Here is a tiny trained network, its code and every weight. The questions are about switching its units off for an input and a target symbol, where a switched-off unit gives its printed mean instead of its output.

import numpy as np


def w(rows, s, z=0):
    codes = np.array(rows[::2]) - 128.0
    scale = np.full(codes.shape[1], s)
    scale[-1] = z or s
    return codes * scale


def norm(h):
    return h / np.sqrt((h * h).mean(-1, keepdims=True) + 1e-5)


def f(y):
    return y / 2 * (1 + np.tanh(0.7978845608 * (y + 0.044715 * y**3)))


def softmax(a):
    e = np.exp(a - a.max(-1, keepdims=True))
    return e / e.sum(-1, keepdims=True)


def log_softmax(a):
    a = a - a.max(-1, keepdims=True)
    return a - np.log(np.exp(a).sum(-1, keepdims=True))


def net(x, mask):
    ids = ['ΓΛΞΦεημστ'.index(c) for c in x.split()]
    T = len(ids)
    res = E[ids] + P[:T]
    u = 0
    for l in range(3):
        r = norm(res)
        for j in range(3):
            rows = slice(2 * j, 2 * j + 2)
            q, k, v = (r @ M[l][rows].T for M in (Q, K, V))
            z = softmax(np.where(np.tri(T) > 0, q @ k.T / 2**0.5, -1e9)) @ v
            o = O[l][rows]
            res = res + np.where(mask[u + j], z, o[:, -1]) @ o[:, :-1]
        u += 3
        y = f(norm(res) @ A[l][:, :-1].T + A[l][:, -1])
        res = res + np.where(mask[u : u + 4], y, B[l][:, -1]) @ B[l][:, :-1]
        u += 4
    return log_softmax(norm(res)[-1] @ U[:, :-1].T + U[:, -1])


Q, K, V, O, A, B = {}, {}, {}, {}, {}, {}
E = w([
[144,155,142,70],'Γ',
[107,128,133,98],'Λ',
[90,123,117,104],'Ξ',
[148,146,151,22],'Φ',
[195,102,108,99],'ε',
[111,130,134,100],'η',
[127,151,136,129],'μ',
[33,2,100,102],'σ',
[76,67,226,101],'τ',
],0.0094)
P = w([
[182,131,108,29],'0',
[178,98,127,4],'1',
[135,108,105,23],'2',
[127,105,91,41],'3',
[141,150,126,150],'4',
[165,110,177,118],'5',
[168,99,169,138],'6',
[147,27,141,177],'7',
],0.0027)
Q[0] = w([
[140,76,179,181],'0.h0',
[113,125,136,243],'0.h0',
[134,85,182,77],'0.h1',
[184,133,111,48],'0.h1',
[1,26,113,64],'0.h2',
[205,167,165,69],'0.h2',
],0.007)
K[0] = w([
[192,88,154,174],'0.h0',
[166,107,148,112],'0.h0',
[166,164,115,205],'0.h1',
[150,60,83,253],'0.h1',
[80,195,35,217],'0.h2',
[174,165,140,10],'0.h2',
],0.0064)
V[0] = w([
[103,102,138,94],'0.h0',
[143,180,254,117],'0.h0',
[172,210,71,126],'0.h1',
[140,123,89,121],'0.h1',
[104,209,123,139],'0.h2',
[63,70,48,66],'0.h2',
],0.0043)
O[0] = w([
[255,163,186,103,200],'0.h0',
[34,227,158,153,150],'0.h0',
[181,113,149,227,108],'0.h1',
[145,155,108,150,137],'0.h1',
[173,49,75,158,103],'0.h2',
[194,154,239,156,254],'0.h2',
],0.0042,0.0034)
A[0] = w([
[86,136,21,254,8],'0.n0',
[116,118,148,8,74],'0.n1',
[159,197,102,105,74],'0.n2',
[113,147,130,54,173],'0.n3',
],0.0055,0.0015)
B[0] = w([
[58,142,157,26,109],'0.n0',
[118,201,107,252,255],'0.n1',
[49,69,71,68,144],'0.n2',
[158,188,6,173,209],'0.n3',
],0.0032,0.0043)
Q[1] = w([
[192,35,121,100],'1.h0',
[70,234,209,110],'1.h0',
[110,120,1,133],'1.h1',
[124,78,30,125],'1.h1',
[240,138,81,162],'1.h2',
[137,193,184,108],'1.h2',
],0.0069)
K[1] = w([
[83,141,168,247],'1.h0',
[223,188,100,24],'1.h0',
[126,117,68,9],'1.h1',
[184,148,42,75],'1.h1',
[254,141,85,116],'1.h2',
[71,20,97,81],'1.h2',
],0.0072)
V[1] = w([
[117,55,132,86],'1.h0',
[60,69,171,128],'1.h0',
[112,101,128,169],'1.h1',
[144,152,167,254],'1.h1',
[137,96,144,176],'1.h2',
[152,240,120,185],'1.h2',
],0.0057)
O[1] = w([
[143,74,130,27,69],'1.h0',
[89,50,188,85,3],'1.h0',
[139,159,212,171,69],'1.h1',
[219,254,165,131,111],'1.h1',
[145,173,153,135,79],'1.h2',
[52,97,159,125,175],'1.h2',
],0.0049,0.0043)
A[1] = w([
[155,111,27,152,180],'1.n0',
[141,80,255,115,23],'1.n1',
[147,54,128,70,255],'1.n2',
[222,145,88,120,201],'1.n3',
],0.0068,0.0027)
B[1] = w([
[134,74,201,68,216],'1.n0',
[40,150,137,3,149],'1.n1',
[99,100,178,165,171],'1.n2',
[142,82,192,208,254],'1.n3',
],0.006,0.0036)
Q[2] = w([
[158,95,70,154],'2.h0',
[83,42,217,39],'2.h0',
[88,155,152,201],'2.h1',
[147,187,2,83],'2.h1',
[91,97,240,147],'2.h2',
[190,137,122,166],'2.h2',
],0.0073)
K[2] = w([
[157,199,3,22],'2.h0',
[10,119,127,148],'2.h0',
[165,122,211,55],'2.h1',
[193,3,10,170],'2.h1',
[128,234,205,163],'2.h2',
[195,171,40,102],'2.h2',
],0.0065)
V[2] = w([
[184,195,63,92],'2.h0',
[136,183,195,209],'2.h0',
[180,57,8,124],'2.h1',
[87,132,2,243],'2.h1',
[43,114,219,85],'2.h2',
[237,165,86,20],'2.h2',
],0.0062)
O[2] = w([
[74,208,107,187,122],'2.h0',
[195,195,41,64,222],'2.h0',
[132,2,58,210,3],'2.h1',
[65,35,55,111,30],'2.h1',
[121,217,211,43,112],'2.h2',
[124,179,67,245,147],'2.h2',
],0.0058,0.0023)
A[2] = w([
[181,42,205,42,6],'2.n0',
[149,218,102,83,18],'2.n1',
[192,76,146,176,17],'2.n2',
[117,59,255,119,166],'2.n3',
],0.0056,0.0017)
B[2] = w([
[11,56,30,160,194],'2.n0',
[143,24,89,95,212],'2.n1',
[134,181,166,254,126],'2.n2',
[143,161,76,112,254],'2.n3',
],0.0049,0.0021)
U = w([
[41,215,212,245,41],'Γ',
[47,161,61,254,183],'Λ',
[58,238,218,8,135],'Ξ',
[182,117,124,205,87],'Φ',
[213,41,190,216,104],'ε',
[103,181,14,110,109],'η',
[255,148,65,59,99],'μ',
[78,38,103,91,254],'σ',
[114,177,29,102,90],'τ',
],0.0075,0.005)

Each question gives the input, a string of symbols that net reads in full, and the target symbol t.
The units are the heads (2 rows each of Q, K, V and O) and the neurons (one row each of A and B). Each row of codes is followed by its name. A weight is (code - 128) times the scale printed after its matrix; where a second scale follows, it is the last column's (O, A, B and U).
mask holds one flag per unit, layer by layer, with each layer's heads first. A switched-off unit (its flag False) gives its mean, the last column of its rows in O or B, instead of its output. The means were averaged over made-up inputs and are rounded, as every weight is.
A unit's drop is (log p(t) with every unit on - log p(t) with that unit switched off) / (log p(t) with every unit on - log p(t) with every unit switched off).
The circuit of an input: a set's keep is (log p(t) with only the set's units on - log p(t) with every unit switched off) / (log p(t) with every unit on - log p(t) with every unit switched off). Starting from the 12 units with the biggest drops (on a tie, the unit counted first), units are removed one at a time, each time the one whose removal leaves the highest keep (on an exact tie, the one counted first), for as long as the keep stays at least 0.8.
circuit, biggest first: the units of the circuit, biggest drop first
most important unit: the unit with the biggest drop
k most important neurons: the k neurons with the biggest drops, biggest first
k most important neurons of layer l: the k neurons of layer l with the biggest drops, biggest first
heads that matter: for each layer, one digit per head in row order, 1 if its drop is at least 0.15 and else 0, layers parted by /
input Ξ σ ε, target σ: circuit, biggest first => (1.h0 2.n0)
input Φ Λ Λ, target Γ: most important unit => 1.n3
input Φ Γ τ μ, target Γ: 3 most important neurons => (1.n0 1.n1 1.n3)
input Ξ Ξ η Λ, target μ: circuit, biggest first => (0.h0 1.n3 2.h0)
input Φ η Γ Ξ, target Γ: heads that matter => 001 / 011 / 100
input Ξ ε μ, target μ: 2 most important neurons => (1.n3 1.n0)
input τ Φ ε μ, target Ξ: heads that matter => 001 / 010 / 101
input σ ε τ Φ μ ε Ξ η, target σ: circuit, biggest first => (0.h2 1.h0)
input Ξ Ξ μ, target μ: circuit, biggest first => (2.h0 0.h0 1.n3)
input Ξ Φ τ τ ε τ Γ ε, target Ξ: heads that matter => 000 / 100 / 010
input Φ Ξ η, target Γ: 3 most important neurons of layer 1 => (1.n3 1.n2 1.n0)
input σ η η, target ε: heads that matter => 100 / 011 / 000
input η ε τ Λ Λ τ σ, target Ξ: heads that matter => 000 / 000 / 010
input σ η σ σ Φ Γ, target ε: most important unit => 1.h2
input μ σ Γ, target σ: 2 most important neurons => (0.n2 1.n0)
input μ Φ τ μ, target σ: heads that matter => 101 / 010 / 010
input Γ η Ξ, target Λ: 2 most important neurons => (1.n2 0.n1)
input μ τ Ξ, target σ: heads that matter => 111 / 010 / 010
input Φ Γ Ξ, target Γ: 2 most important neurons of layer 2 => (2.n0 2.n1)
input Φ η τ Γ, target Γ: 4 most important neurons => (1.n3 1.n1 1.n0 0.n1)
input Ξ Ξ η, target μ: most important unit => 0.h2
input σ Ξ Λ ε, target ε: heads that matter => 001 / 001 / 010
input Γ Λ Λ η, target Λ: 4 most important neurons => (1.n2 0.n1 1.n3 0.n2)
input Ξ Λ σ Ξ, target μ: 2 most important neurons => (0.n1 1.n3)
